Below are the code and all the weights of a small trained network. Each question names an input and a target symbol and asks about switching units off, where a switched-off unit gives its printed mean instead of its output.

import numpy as np


def w(rows, s, z=0):
    codes = np.array(rows[::2]) - 128.0
    scale = np.full(codes.shape[1], s)
    scale[-1] = z or s
    return codes * scale


def norm(h):
    return h / np.sqrt((h * h).mean(-1, keepdims=True) + 1e-5)


def f(y):
    return np.maximum(y, 0)


def softmax(a):
    e = np.exp(a - a.max(-1, keepdims=True))
    return e / e.sum(-1, keepdims=True)


def log_softmax(a):
    a = a - a.max(-1, keepdims=True)
    return a - np.log(np.exp(a).sum(-1, keepdims=True))


def net(x, mask):
    ids = ['αγδεζηθλμξπσφψω'.index(c) for c in x.split()]
    T = len(ids)
    res = E[ids] + P[:T]
    u = 0
    for l in range(3):
        q, k, v = (norm(res) @ M[l].T for M in (Q, K, V))
        z = softmax(np.where(np.tri(T) > 0, q @ k.T / 3**0.5, -1e9)) @ v
        res = res + np.where(mask[u], z, O[l][:, -1]) @ O[l][:, :-1]
        u += 1
        y = f(norm(res) @ A[l][:, :-1].T + A[l][:, -1])
        res = res + np.where(mask[u : u + 8], y, B[l][:, -1]) @ B[l][:, :-1]
        u += 8
    return log_softmax(norm(res)[-1] @ U[:, :-1].T + U[:, -1])


Q, K, V, O, A, B = {}, {}, {}, {}, {}, {}
E = w([
[98,77,116,151,116,166,96],'α',
[140,157,183,104,175,46,190],'γ',
[148,126,97,101,126,149,136],'δ',
[125,214,86,188,122,124,34],'ε',
[102,88,135,76,147,142,148],'ζ',
[140,80,77,76,148,129,125],'η',
[119,131,84,151,92,96,90],'θ',
[140,76,140,3,154,111,110],'λ',
[141,99,194,58,109,215,128],'μ',
[161,150,134,163,87,156,116],'ξ',
[170,116,154,124,141,213,144],'π',
[93,53,51,170,131,136,118],'σ',
[173,126,116,136,142,152,85],'φ',
[84,55,107,137,110,226,102],'ψ',
[173,166,126,130,179,189,194],'ω',
],0.021)
P = w([
[76,127,127,151,131,113,143],'0',
[157,121,105,114,120,167,60],'1',
[143,55,124,183,209,160,171],'2',
[177,167,226,125,85,78,133],'3',
[184,122,101,113,99,163,106],'4',
[138,106,166,120,249,127,108],'5',
],0.014)
Q[0] = w([
[1,177,179,91,62,62,161],'0.h0',
[176,187,188,22,105,170,113],'0.h0',
[103,86,114,126,86,152,110],'0.h0',
],0.0078)
K[0] = w([
[20,58,156,116,133,31,50],'0.h0',
[165,86,118,28,2,74,162],'0.h0',
[69,153,89,37,166,123,135],'0.h0',
],0.0055)
V[0] = w([
[175,64,142,186,113,152,114],'0.h0',
[212,192,208,212,254,76,161],'0.h0',
[162,121,71,94,104,96,125],'0.h0',
],0.0058)
O[0] = w([
[90,1,173,183,130,71,104,149],'0.h0',
[98,174,129,139,155,200,48,255],'0.h0',
[155,94,125,100,161,226,73,113],'0.h0',
],0.0091,0.0033)
A[0] = w([
[191,126,76,120,35,216,28,170],'0.n0',
[126,71,118,114,3,213,109,93],'0.n1',
[139,68,144,206,41,65,160,66],'0.n2',
[242,3,174,89,190,212,167,162],'0.n3',
[168,205,184,118,147,188,153,103],'0.n4',
[110,170,78,116,53,71,89,250],'0.n5',
[202,112,42,92,117,237,119,133],'0.n6',
[121,34,207,252,156,103,96,221],'0.n7',
],0.0067,0.0017)
B[0] = w([
[126,124,54,57,118,137,150,189],'0.n0',
[63,108,109,114,157,104,170,154],'0.n1',
[80,71,164,45,99,118,125,138],'0.n2',
[92,124,91,193,146,124,65,251],'0.n3',
[120,146,109,125,67,113,156,192],'0.n4',
[138,45,98,104,181,252,127,139],'0.n5',
[130,113,88,100,95,56,163,210],'0.n6',
[166,143,198,124,88,156,83,166],'0.n7',
],0.011)
Q[1] = w([
[244,100,167,91,75,139,254],'1.h0',
[95,140,56,88,159,198,82],'1.h0',
[159,156,158,121,191,143,128],'1.h0',
],0.0074)
K[1] = w([
[177,233,200,210,81,105,84],'1.h0',
[96,64,2,212,174,223,23],'1.h0',
[91,156,164,143,252,169,81],'1.h0',
],0.0057)
V[1] = w([
[208,115,175,169,194,244,67],'1.h0',
[78,164,95,134,229,77,145],'1.h0',
[147,2,35,109,150,142,169],'1.h0',
],0.0046)
O[1] = w([
[83,169,208,153,176,157,114,83],'1.h0',
[88,129,213,245,139,89,167,158],'1.h0',
[74,41,141,140,222,191,2,254],'1.h0',
],0.0098,0.0048)
A[1] = w([
[82,54,139,50,166,113,103,250],'1.n0',
[161,121,146,99,206,92,92,187],'1.n1',
[254,121,42,95,80,165,111,194],'1.n2',
[215,134,195,143,56,145,61,102],'1.n3',
[125,85,87,129,113,24,160,134],'1.n4',
[93,140,125,82,101,105,214,252],'1.n5',
[134,144,179,131,101,196,228,168],'1.n6',
[180,23,151,117,129,181,178,22],'1.n7',
],0.0087,0.0013)
B[1] = w([
[177,162,152,181,94,122,145,255],'1.n0',
[165,133,121,195,57,141,119,185],'1.n1',
[103,154,100,96,141,215,137,230],'1.n2',
[167,111,49,89,245,67,178,155],'1.n3',
[128,178,101,45,158,128,57,171],'1.n4',
[143,71,66,134,144,94,147,166],'1.n5',
[171,49,125,114,74,132,163,160],'1.n6',
[138,102,145,67,126,166,123,156],'1.n7',
],0.011,0.0076)
Q[2] = w([
[134,128,181,141,125,121,134],'2.h0',
[155,84,81,198,254,118,148],'2.h0',
[95,105,59,131,61,102,177],'2.h0',
],0.0087)
K[2] = w([
[103,41,74,130,120,234,249],'2.h0',
[129,233,85,254,129,163,168],'2.h0',
[239,70,166,76,60,167,97],'2.h0',
],0.0053)
V[2] = w([
[137,126,24,175,89,62,168],'2.h0',
[213,190,177,207,112,223,93],'2.h0',
[123,71,99,81,98,254,155],'2.h0',
],0.0067)
O[2] = w([
[128,255,254,85,104,59,172,187],'2.h0',
[151,112,231,113,129,121,77,149],'2.h0',
[79,152,73,224,251,215,156,254],'2.h0',
],0.0059,0.0054)
A[2] = w([
[164,172,179,161,211,181,82,126],'2.n0',
[43,77,206,71,116,62,149,251],'2.n1',
[50,167,113,19,192,191,184,112],'2.n2',
[162,214,94,161,180,227,83,235],'2.n3',
[82,99,96,165,217,162,45,223],'2.n4',
[109,110,233,38,57,146,160,143],'2.n5',
[254,142,207,149,42,176,63,137],'2.n6',
[87,69,108,61,135,117,34,151],'2.n7',
],0.0073,0.0022)
B[2] = w([
[184,91,130,172,100,21,56,183],'2.n0',
[48,154,170,35,31,139,35,132],'2.n1',
[79,73,172,149,253,124,95,176],'2.n2',
[67,191,200,163,39,157,146,235],'2.n3',
[50,178,233,133,95,102,187,245],'2.n4',
[69,151,97,42,82,126,75,133],'2.n5',
[126,68,35,232,174,255,99,156],'2.n6',
[196,184,162,145,81,72,147,183],'2.n7',
],0.0074,0.012)
U = w([
[120,74,115,139,134,111,127,207],'α',
[58,114,69,137,77,40,102,104],'γ',
[135,93,135,118,117,167,127,67],'δ',
[133,73,179,88,106,161,135,127],'ε',
[149,133,120,49,15,139,59,214],'ζ',
[35,176,84,113,149,205,145,26],'η',
[104,182,226,196,101,145,150,65],'θ',
[133,88,105,127,186,134,151,120],'λ',
[162,134,66,184,40,144,221,168],'μ',
[99,96,2,112,161,81,101,253],'ξ',
[222,79,78,171,122,164,89,150],'π',
[95,99,132,95,71,119,131,72],'σ',
[149,168,123,92,209,113,90,90],'φ',
[116,144,125,81,91,92,145,181],'ψ',
[141,87,144,88,107,172,147,97],'ω',
],0.0091,0.002)

Each question gives the input, a string of symbols that net reads in full, and the target symbol t.
The units are the heads (3 rows each of Q, K, V and O) and the neurons (one row each of A and B). Each row of codes is followed by its name. A weight is (code - 128) times the scale printed after its matrix; where a second scale follows, it is the last column's (O, A, B and U).
mask holds one flag per unit, layer by layer, with each layer's heads first. A switched-off unit (its flag False) gives its mean, the last column of its rows in O or B, instead of its output. The means were averaged over made-up inputs and are rounded, as every weight is.
A unit's drop is (log p(t) with every unit on - log p(t) with that unit switched off) / (log p(t) with every unit on - log p(t) with every unit switched off).
The circuit of an input: a set's keep is (log p(t) with only the set's units on - log p(t) with every unit switched off) / (log p(t) with every unit on - log p(t) with every unit switched off). Starting from the 12 units with the biggest drops (on a tie, the unit counted first), units are removed one at a time, each time the one whose removal leaves the highest keep (on an exact tie, the one counted first), for as long as the keep stays at least 0.8.
units of the circuit, in order: the units of the circuit, biggest drop first
unit that matters most: the unit with the biggest drop
k most important neurons: the k neurons with the biggest drops, biggest first
k most important neurons of layer l: the k neurons of layer l with the biggest drops, biggest first
drop when u is switched off: that unit's drop, to one decimal
input ω φ ω λ σ, target ζ: unit that matters most -> 2.h0
input λ ω φ ω ζ, target γ: 2 most important neurons of layer 0 -> (0.n3; 0.n6)
input γ ε δ ω θ, target η: 2 most important neurons -> (0.n5; 0.n0)
input α ζ λ φ ζ, target γ: 2 most important neurons -> (0.n3; 0.n1)
input ζ α ζ ω ω θ, target θ: units of the circuit, in order -> (2.n4; 0.n3)
input θ ε λ ω φ, target η: 2 most important neurons -> (0.n0; 1.n2)
input θ ω ω φ, target φ: 3 most important neurons of layer 0 -> (0.n3; 0.n7; 0.n2)
input ε ω ω ω ω α, target θ: units of the circuit, in order -> (2.n4; 1.n0)
input ω ω λ ω δ, target ξ: units of the circuit, in order -> (0.n6; 0.n1; 2.n3)
input ω ω ω ω σ, target η: 2 most important neurons of layer 1 -> (1.n6; 1.n0)
input ω ω λ, target θ: 2 most important neurons -> (0.n3; 2.n4)
input ε ω ω α π, target η: 2 most important neurons -> (0.n0; 0.n3)
input α ω ω α, target ζ: 2 most important neurons -> (0.n2; 2.n1)
input λ α φ λ ω δ, target θ: 2 most important neurons -> (2.n4; 2.n3)
input θ φ ω λ, target π: unit that matters most -> 2.n6
input μ ω λ φ δ, target ξ: 2 most important neurons -> (0.n6; 0.n1)
input ω ω λ ω, target μ: 2 most important neurons -> (1.n6; 0.n4)
input α ω δ λ ω, target η: 3 most important neurons of layer 0 -> (0.n6; 0.n4; 0.n0)
input δ ω γ φ, target φ: 2 most important neurons of layer 0 -> (0.n3; 0.n6)
input φ λ λ δ, target η: 2 most important neurons -> (1.n2; 2.n2)
input ω ω ζ ω φ ψ, target θ: most important neuron -> (2.n4)
input ω ψ ω φ π, target η: 3 most important neurons of layer 0 -> (0.n0; 0.n6; 0.n3)
input ω λ ω ω ψ, target η: 2 most important neurons of layer 0 -> (0.n0; 0.n4)
input ω λ ω λ, target π: drop when 1.n5 is switched off -> 0.0
input ω λ λ ω ψ η, target θ: drop when 2.n4 is switched off -> 0.1
